Below are the code and all the weights of a small trained network. Each question names an input and a class and asks about switching units off, where a switched-off unit gives its printed mean instead of its output.

import numpy as np


def w(rows, s, z=0):
    codes = np.array(rows[::2]) - 128.0
    scale = np.full(codes.shape[1], s)
    scale[-1] = z or s
    return codes * scale


def f(y):
    return np.maximum(y, 0)


def log_softmax(a):
    a = a - a.max(-1, keepdims=True)
    return a - np.log(np.exp(a).sum(-1, keepdims=True))


def net(x, mask):
    res = np.array(x, float).reshape(1, 5) / 4 @ E
    y = f(res @ A[0][:, :-1].T + A[0][:, -1])
    res = res + np.where(mask, y, B[0][:, -1]) @ B[0][:, :-1]
    return log_softmax(res[-1] @ U[:, :-1].T + U[:, -1])


A, B = {}, {}
E = w([
[128,130,127],'x0',
[91,190,249],'x1',
[125,181,99],'x2',
[202,125,160],'x3',
[129,125,128],'x4',
],0.013)
A[0] = w([
[140,98,189,21],'N1',
[173,128,78,195],'N2',
[97,72,91,155],'N3',
[99,145,90,44],'N4',
[215,49,141,155],'N5',
[188,94,84,162],'N6',
[135,28,100,108],'N7',
[99,136,207,243],'N8',
[40,103,185,239],'N9',
[115,50,123,135],'N10',
[101,169,8,153],'N11',
[175,165,124,59],'N12',
[165,114,147,168],'N13',
[135,172,227,213],'N14',
[86,95,167,49],'N15',
[42,104,91,239],'N16',
[210,136,172,134],'N17',
[71,127,113,207],'N18',
[106,153,181,223],'N19',
[152,204,125,193],'N20',
[77,105,149,203],'N21',
[154,184,174,8],'N22',
[180,135,132,253],'N23',
],0.016,0.0037)
B[0] = w([
[201,74,151,164],'N1',
[186,59,40,197],'N2',
[107,176,32,189],'N3',
[218,184,104,148],'N4',
[124,59,54,214],'N5',
[66,113,57,209],'N6',
[13,76,99,208],'N7',
[114,125,242,230],'N8',
[129,205,221,219],'N9',
[31,99,39,178],'N10',
[253,208,56,222],'N11',
[26,161,54,148],'N12',
[146,62,144,163],'N13',
[44,75,246,253],'N14',
[162,183,211,159],'N15',
[162,213,62,200],'N16',
[129,55,118,191],'N17',
[158,229,136,174],'N18',
[47,114,234,208],'N19',
[67,140,8,176],'N20',
[118,229,230,173],'N21',
[68,52,117,179],'N22',
[48,25,18,179],'N23',
],0.0064,0.014)
U = w([
[36,193,88,242],'0',
[120,199,205,101],'1',
[248,172,110,44],'2',
[51,234,161,3],'3',
[121,62,120,133],'4',
[148,56,209,44],'5',
[127,118,94,200],'6',
[88,99,180,235],'7',
],0.011,0.0045)

Each question gives the input, the list of numbers given to net, and the class t.
The units are the neurons (one row each of A and B). Each row of codes is followed by its name. A weight is (code - 128) times the scale printed after its matrix; where a second scale follows, it is the last column's (A, B and U).
mask holds one flag per neuron, in row order. A switched-off neuron (its flag False) gives its mean, the last column of its row in B, instead of its output. The means were averaged over made-up inputs and are rounded, as every weight is.
A unit's drop is (log p(t) with every unit on - log p(t) with that unit switched off) / (log p(t) with every unit on - log p(t) with every unit switched off).
The circuit of an input: a set's keep is (log p(t) with only the set's units on - log p(t) with every unit switched off) / (log p(t) with every unit on - log p(t) with every unit switched off). Starting from the 12 units with the biggest drops (on a tie, the unit counted first), units are removed one at a time, each time the one whose removal leaves the highest keep (on an exact tie, the one counted first), for as long as the keep stays at least 0.8.
circuit, biggest first: the units of the circuit, biggest drop first
unit that matters most: the unit with the biggest drop
top k neurons: the k neurons with the biggest drops, biggest first
drop when u is switched off: that unit's drop, to one decimal
input [-7,0,-7,6,7], class 4: circuit, biggest first	(N5, N9)
input [-1,6,0,0,8], class 1: circuit, biggest first	(N9, N7, N8)
input [-1,1,3,-3,0], class 3: circuit, biggest first	(N2, N5, N23)
input [2,-8,-8,-1,6], class 0: top 2 neurons	(N7, N3)
input [-8,8,4,5,-4], class 7: unit that matters most	N20
input [6,1,-5,-6,-8], class 1: circuit, biggest first	(N6, N23, N9)
input [-6,3,-6,0,-1], class 1: circuit, biggest first	(N9, N7)
input [2,0,3,2,-7], class 6: circuit, biggest first	(N14, N9, N7)
input [1,-6,1,-4,0], class 2: top 2 neurons	(N11, N14)
input [-5,8,-8,2,7], class 5: top 2 neurons	(N1, N14)
input [2,7,6,8,3], class 7: top 2 neurons	(N20, N12)
input [0,5,8,2,7], class 7: top 2 neurons	(N14, N22)
input [7,7,3,1,-2], class 7: drop when N7 is switched off	-0.2
input [3,-7,6,-6,-3], class 2: unit that matters most	N11
input [5,7,5,7,-8], class 7: drop when N20 is switched off	0.2
input [4,0,2,-4,-1], class 2: top 2 neurons	(N14, N7)
input [-3,-8,3,-5,2], class 2: drop when N11 is switched off	0.9
input [-6,6,-7,1,3], class 5: drop when N14 is switched off	0.2
